In the rows, 128 means zero.
Each row of numbers belongs to one of the elements below and depends on some of the facts about them. Some rows are named. Which element is each other row?

There are 2 kinds of fact about the elements: θ, ω.
breza θ ridrak; brutin θ klafo; drazir θ sestar
driplum θ pluplem; falis θ stuzum; fugi θ stupan
gazo θ tobam; geklam θ falis; grapu θ ruro
klafo θ tonun; klaklo θ mezuk; klala θ fugi
listos θ tutrik; mepu θ stopuda; mezuk θ papun
mistis θ plesesan; noplogem θ tesem; papun θ klugrufa
pefuple θ stagun; pepigro θ tiskin; plesesan θ brutin
plibra θ rivu; pludro θ taklel; pluplem θ nusoben
pluvu θ geklam; ridrak θ pusokom; ruro θ drazir
sestar θ stegis; skoflon θ plibra; stagun θ pluvu
stegis θ gazo; stupan θ pludro; stuzum θ skoflon
tesem θ grapu; tiskin θ pefuple; tobam θ zuskezos
tonun θ breza; totor θ klala; trifel θ listos
zuskezos θ mistis; bredror ω rutran; bredror ω klemu
bredror ω drostum; breza ω pluplem; breza ω dribristu
breza ω lurak; bugral ω tesem; bugral ω brutin
bugral ω mepu; bugral ω pluplem; bugral ω klutes
bugral ω dezamor; drora ω kaner; drora ω totor
drumun ω tenok; drumun ω kezik; drumun ω plipla
drumun ω stoko; fibran ω flibun; fibran ω klemu
fibran ω stoko; flinisku ω stopuda; flinisku ω stuzum
flinisku ω falis; flinisku ω flibun; flinisku ω tonun
fugi ω fuplenol; fugi ω papuna; gazo ω zatanim
gazo ω flibun; gazo ω klemu; geklam ω seskol
geklam ω zofles; geklam ω lurak; klugrufa ω plesesan
klugrufa ω mepu; klugrufa ω pusokom; listos ω brafo
listos ω mistis; listos ω lege; lolo ω driplum
lolo ω drostum; mezuk ω papuna; nolum ω fuplenol
nolum ω noplogem; nozi ω miplor; nozi ω stoko
nusoben ω rutran; nusoben ω kezik; nusoben ω dremil
nusoben ω klafo; nusoben ω dezamor; papun ω grapu
pepigro ω rutran; pepigro ω flibun; plerir ω pluvu
plerir ω vada; revas ω tesem; revas ω kezik
ridrak ω kestik; ridrak ω fosak; ridrak ω seskol
ridrak ω zatanim; ridrak ω papuna; ridrak ω driplum
ridrak ω stoko; rivu ω brutin; rivu ω plenutun
rivu ω brafo; rivu ω miplor; rivu ω stegis
roku ω zatanim; rosko ω tesem; rosko ω tenok
rubem ω gredres; rubem ω kezik; rubem ω dremil
ruro ω kezik; ruro ω miplor; ruro ω klemu
ruro ω klafo; ruro ω tobam; sestar ω tiskin
skepom ω brutin; skepom ω plenutun; skepom ω miplor
skepom ω lege; skepom ω lurak; stagun ω kezik
stagun ω miplor; stapladra ω plesesan; stapladra ω tesem
stapladra ω vada; stapladra ω kezik; stapladra ω plenutun
stapladra ω miplor; taklel ω tutrik; taklel ω brafo
taklel ω delokun; taklol ω plibra; taklol ω stoko
taklol ω lurak; tive ω sedil; tive ω kaner
tive ω brogonon; tive ω papuna; tive ω lege
tive ω poklak; trifel ω kaner; zodrin ω plenutun
zodrin ω rofivo; zodrin ω drazir; zodrin ω mistis

Known rows:
nolum: [117 126 140 102 112 123 126 101 168 127 147 117]
trifel: [ 78 116  91 165  85  95 106  24 186 124 134 121]
ridrak: [ 65 114 185 162 134 203 150 186 179 181 175 134]
ruro: [174 175  92 173  82 204 162 125  49 134  94 126]
stagun: [156 152 133  86 182 203 178  84  48 141 140  91]
nozi: [118 132 129 136 131 145 131 104 122 139  62  93]
stapladra: [137 129 108 118 145 149 104  79 139 143  91 108]
breza: [ 86  98 147 191 144 204 134 206 156 167 128 124]
pepigro: [123 148 143  83 144 154 171 143  42 135 172 144]
nusoben: [137 160 135  55 149 141  52 149 123  84 135 111]
geklam: [135 136 146 107 146 185 212 136  38 101 143  77]
revas: [126 134 126 121 155 157  80  59 138 131 129 122]
roku: [105 133 140 113 116 118 120 122 132 132 131 132]
klala: [132 107  61  77 178  90 127 121 160 123  88 227]
falis: [146 147 148  93 163 149 191 134  52 116 174 110]
dribristu: [126 129 132 138 128 102 115 120 136 116 115 116]
flibun: [115 138 134 124 129  96 110 139 115 134 122 147]
tobam: [146 147 123 192 104 181 162 186 102 144 140 140]
pefuple: [147 144 146  96 156 149 188 128  59 114 169 106]
kaner: [126 106 111 126 110 105 100 125 146  88 152 130]
drazir: [176 163  95 180  68 162 178 166  68 109 119 124]
tenok: [124 133 136 133 137 108 102 103 140 115 126 118]
sedil: [126 126 130 126 127  98 115 120 146 118 130 124]
pludro: [133 109  61  76 176  89 126 124 162 123  87 230]
drostum: [121 134 133 123 130  98 111 123 138 127 128 133]
fosak: [123 133 138 127 128 102 115 115 143 122 121 121]
pusokom: [ 98 106 157 172 160 168 115 199 174 179 162 152]
kezik: [133 140 136 127 161 128  85  69 137 135 123 124]
noplogem: [174 166 103 166  67 143 169 136  78  98 121 119]
tiskin: [146 144 146  99 155 144 183 131  66 112 170 109]
totor: [137 101  59  79 165  89 122 126 160 109  99 225]
stupan: [133 106  57  74 179  87 127 125 161 124  87 230]
mistis: [134 123 125 183 114 177 153 212 135 163 147 144]
vada: [130 126 125 128 132 101 109 115 143 123 119 123]
lurak: [119 123 129 149 124 109 122 125 123 108  87  95]

Which element is each row?
A row may be one of the elements named above.
[155 151 133  87 180 208 177  83  46 141 139  93]  stagun
[116 102 105 121  99 126 100 124 148  89 153 130]  drora
[ 90 142 141 126 125 126 118 131  94 144 101 141]  fibran
[114 101  81  32 143 117 158  92 216 128 146 220]  fugi
[116 104 106 115 101 127 101 126 146  87 154 129]  drora
[113 128 133 114 119 118 120 119 139 128 131 128]  lolo
[113 140 140 135 148 157 102  72 123 129 106 108]  drumun
[119 113 134 186 137 183 142 215 153 176 140 141]  brutin
[133 119 104 111 110 111 126 128 148 136 101 114]  zodrin
[114 101  85  32 142 119 159  98 215 131 147 221]  fugi
[128 134 126 120 156 156  82  57 140 132 132 120]  revas
[106 132 142 112 114 121 124 122 133 132 130 129]  roku
[ 96 107 158 171 159 166 118 197 172 178 163 150]  pusokom
[162 155  97 178  65 187 177 164  76 113 128 127]  sestar
[123 131 134 133 139 110 105 106 137 117 125 118]  tenok
[124 133 137 134 140 111 106 104 135 116 127 120]  tenok
[ 93 126  85 153  89  76 137  36 197 170  86 106]  listos
[125 133 138 135 134 113 102 106 137 119 122 119]  tenok
[112 139 136 123 130  95 107 140 118 133 121 146]  flibun
[123 132 137 133 137 103 109 113 137 119 122 118]  plipla
[133 122 115 120 115  97 122 131 149 120 115 118]  lege
[137 114  92 126 114 129 142 130 140 136  54  90]  skepom
[121 125 123 116 121 122 111 111 143 127 121 120]  plerir
[164 154  98 177  63 193 178 167  79 113 128 128]  sestar
[136 132 129 191 111 183 155 197 115 148 146 144]  zuskezos
[137 123 114 118 120  94 121 135 148 132 108 120]  brafo
[157 129 108  85 145 169 205 141  71 140 113  87]  rivu
[108 139 132 109 122 116 103 128 119 146 131 158]  bredror
[121 134 134 124 127  98 110 124 136 127 128 131]  drostum
[115 135 127 136 136 146 130 105 121 141  61  95]  nozi
[174 176  91 169  85 198 163 124  47 130  96 126]  ruro
[104 131 137 153 119 141 136 116 110 112  72  88]  taklol
[115 109 121  98  87 125 128 115 175 106 166 118]  tive
[114 133 142 124 122 100 121 126 135 129 126 131]  zatanim
[136 157 139  70 121 106  85 182 129  65 121  88]  driplum
[113 128 155 100 107 110 136 100 182 122 174 116]  papuna
[ 92 143 143 126 126 125 118 135  99 144 106 139]  fibran
[117 137 137 122 133  96 106 130 121 138 122 144]  klemu
[ 91 141 117 170 116  65 119  23 185 162 101 114]  tutrik
[116 134 127 137 132 146 127 105 119 138  62  94]  nozi
[144 143 150 108 158 150 188 129  57 110 159 100]  plibra
[110 131 130 117 121 112 113 130 124 133 124 140]  flinisku
[177 164  95 178  63 156 175 150  67  94 117 118]  grapu
[124 133 128 127 127  94 103 111 144 113 118 115]  mepu
[122 135 133 119 134  97 103 125 131 130 130 144]  rutran
[124 120 118 125 127 130 109 103 138 118 114 114]  bugral
[122 127 130 124 135 145  97  85 139 117 129 113]  rosko
[179 164  95 177  82 166 150 117  68  93 117 119]  tesem
[139 133 115 130 141 113 121 111 135 140  78 105]  miplor
[138 153 135  79 126 106  79 186 124  59 111  84]  pluplem
[122 123 142 188 134 188 139 198 141 166 156 144]  plesesan
[153  51 197 163 127  92  83 136 136 154 153 135]  klaklo
[ 98 111 158 181 155 173 123 212 167 181 163 156]  tonun
[127  44 223 129  93 120 115 111 185 158 213 125]  mezuk
[131  93  42  60 159 102 138 139 172 136  79 226]  taklel
[176 165 101 167  66 142 169 137  76  95 120 116]  noplogem
[120 133 133 120 133  98 102 124 130 133 131 144]  rutran
[170 153 104 187  80 172 174 181  85 126 124 127]  stegis
[119 134 137 125 128  92 106 114 147 121 122 121]  stopuda

The same elements again, as new rows of numbers:
Some elements and their rows:
listos: [ 97 106 112 111 128 125 179 123 111 154  92 121 126 168 145 117 132 137
 117 112 125 110 154 148]
taklol: [104  99 108 137 129 126 134 123 122 158  91 126 129 123 132 117 134 135
 111 114 125 114 150 156]
kaner: [ 96 108 105 134 126 124 157 121 110 166  95 154 131 142 145 128 133 137
 114 125 121 111 156 146]
vada: [113 106 106 102 130 126 126 119 113 165 114 122 129 119 122 116 134 147
 101 136 119 111 146 142]
zofles: [ 94  99 107 129 129 128 131 122 111 161 102 124 132 122 129 126 134 144
 115 131 119 112 146 145]
stagun: [155  97 107  99 127 135 131 161 122 157  89 122 132 120 127 115 142 159
 118 146 143 111 147 153]
stuzum: [ 98  91 102 105 127 122 147 147 112 155  93 135 129 121 128 116 152 164
 114 147 119 112 152 144]
rofivo: [ 93  92 109 151 128 126 137 121 108 154  92 151 125 124 154 117 133 137
 121 118 131 111 155 145]
trifel: [ 97 115 103 100 130 126 180 137 106 157  92 119 126 164 165 117 133 135
 106 131 120 110 150 160]
papuna: [ 96  99 107 133 130 125 135 117 109 162  97 136 128 137 125 117 134 135
 113 122 122 114 146 145]
klemu: [ 95  97 108 151 128 125 154 120 118 156  94 141 133 130 126 120 134 137
 118 117 122 112 153 144]
mezuk: [193  99 119 167 143 139 172 122 107 168 104 125 125 136 143 116 136 158
 113 117 119 113 160 155]
lege: [ 97 100 109 131 128 122 131 122 110 161  96 146 127 123 149 121 134 135
 110 126 122 111 149 147]
tonun: [100  97 105 101 126 124 180 119 148 154 121 143 130 122 124 115 150 132
 166 110 116 114 152 144]
grapu: [178  96 102 156 127 167 115 135 113 154 151 129 158 155 193 124 130 132
 152 121 119 123 153 139]
taklel: [ 92  96 122 100 140 125 127 137 117 191  95 124 127 131 153 116 133 188
 122 110 122 109 153 144]
falis: [110  90 101 106 127 126 165 134 134 153  90 140 136 124 122 117 150 154
 129 135 122 112 161 144]
lurak: [ 96  96 109 108 127 126 126 119 107 163 104 124 128 117 141 120 135 151
 114 141 117 110 147 146]
pluvu: [137  93 100 104 129 129 128 118 143 153 118 119 127 123 123 117 133 136
 115 161 168 109 154 143]
nozi: [124 122 106 110 129 133 132 127 129 159  88 123 129 123 124 115 132 143
 115 112 122 121 153 149]
tobam: [128 117 109 102 129 128 127 127 111 155 146 138 128 116 127 123 138 144
 137 116 117 110 144 144]
stopuda: [ 97  95 104 102 128 123 144 121 122 162  93 145 148 122 123 115 134 135
 113 113 115 121 154 145]
brafo: [ 95 126 105 103 129 131 134 122 110 165  92 122 130 125 121 115 133 158
 130 111 126 115 154 143]
brogonon: [ 99 108 106 104 129 126 127 118 107 172 102 132 130 122 145 124 138 140
 105 140 116 112 146 145]
pefuple: [149  96 105 106 125 135 125 131 126 154  90 122 137 130 127 117 144 149
 119 140 156 113 147 148]
klaklo: [182  96 126 132 135 138 161 119 102 165 107 123 127 122 141 116 135 165
 109 122 119 111 159 145]
nolum: [104  96 105 124 141 145 126 127 110 160  89 132 126 150 123 115 154 133
 114 115 121 127 144 158]
tive: [111 102 106 120 128 125 134 118 109 166  90 134 128 131 146 117 135 135
 109 113 120 113 151 160]
ruro: [145 101 106 101 147 124 128 150 112 154 125 152 136 119 157 117 134 136
 116 116 121 112 145 150]
bugral: [ 99 105 104 146 128 130 136 120 121 154  90 136 127 125 130 116 131 139
 113 115 124 112 157 154]
plibra: [ 96  97 104 146 129 123 127 150 113 154  92 122 127 119 125 117 138 176
 120 145 122 109 145 143]
breza: [112 139 106 113 126 137 149 128 147 159  94 124 127 122 121 117 136 134
 166 110 121 114 147 152]
plipla: [ 97  95 113 126 126 126 130 122 114 155 102 136 130 121 142 119 133 135
 110 135 119 113 146 145]
stupan: [ 93  99 111 104 133 147 131 132 166 178 112 137 128 138 124 117 134 181
 110 112 120 110 150 146]
fugi: [ 92  95 115 143 140 140 129 120 145 177 108 150 127 162 154 117 134 140
 113 110 119 111 146 161]

Which element is each row?
A row may be one of the elements named above.
[ 87  92 114 148 136 136 124 124 147 177 110 152 126 159 153 117 133 145
 115 111 121 111 146 163]  fugi
[102 100 106 101 126 126 181 118 148 155 121 144 128 119 123 115 150 139
 165 111 118 115 152 144]  tonun
[174  98 104 154 129 170 113 139 110 153 149 131 158 156 197 126 132 134
 149 122 115 124 154 139]  grapu
[128 132 109 104 125 129 134 132 137 178 103 126 128 118 122 119 144 146
 140 112 121 116 145 153]  ridrak
[132 103 104 102 135 125 126 120 148 165 111 122 126 122 120 114 133 136
 112 114 129 112 161 147]  plerir
[ 90 114 106 100 126 121 141 124 106 155 135 148 127 119 137 120 134 136
 179 110 121 110 147 145]  mistis
[ 97  98 108 100 124 125 176 122 144 155 117 146 128 120 124 117 150 133
 168 112 120 113 152 143]  tonun
[ 99 104 104 128 129 128 156 117 114 164  93 153 129 143 152 128 135 138
 113 125 120 111 157 146]  kaner
[ 94 107 105 104 127 150 148 125 127 185 101 167 129 161 140 134 134 148
 113 111 121 110 160 144]  totor
[175  99 101 153 130 166 117 133 110 154 150 125 160 154 201 124 130 134
 153 118 115 124 155 139]  grapu
[175  97 104 155 127 167 117 137 111 153 148 128 159 155 197 124 130 133
 152 120 117 124 154 140]  grapu
[ 96 113 107 135 127 133 130 119 109 154  88 150 141 121 125 117 133 137
 119 121 120 113 150 144]  mepu
[105  96 104 110 160 131 123 121 108 154 119 175 136 141 137 116 151 132
 113 112 123 126 145 147]  noplogem
[ 85  98 122 101 128 124 148 122 105 155  92 118 128 149 168 117 132 140
 128 133 123 108 146 142]  tutrik
[126 127 103 107 127 134 142 140 113 177  93 139 127 135 140 118 134 133
 106 116 122 113 159 157]  drora
[139  95 104 105 128 127 128 181 130 156  90 123 131 119 125 118 141 175
 113 136 138 113 146 150]  geklam
[110  99 105 101 135 126 125 125 111 154 139 161 129 122 150 127 134 138
 154 115 122 112 147 145]  stegis
[ 96 124 105 116 125 129 158 119 146 155 119 142 126 119 123 119 135 136
 180 112 120 113 146 145]  klafo
[109 130 106 103 126 142 143 124 127 154 134 144 126 121 125 118 139 136
 165 114 122 110 146 142]  plesesan
[124 117 106  98 129 130 124 128 109 154 144 137 125 120 124 123 141 144
 141 114 117 111 144 144]  tobam
[ 91  94 119 104 136 129 123 136 115 192  96 123 126 132 158 116 133 190
 120 111 120 112 153 144]  taklel
[129 121 110 101 132 127 127 131 111 155 147 134 130 118 128 122 141 147
 137 112 118 110 145 142]  tobam

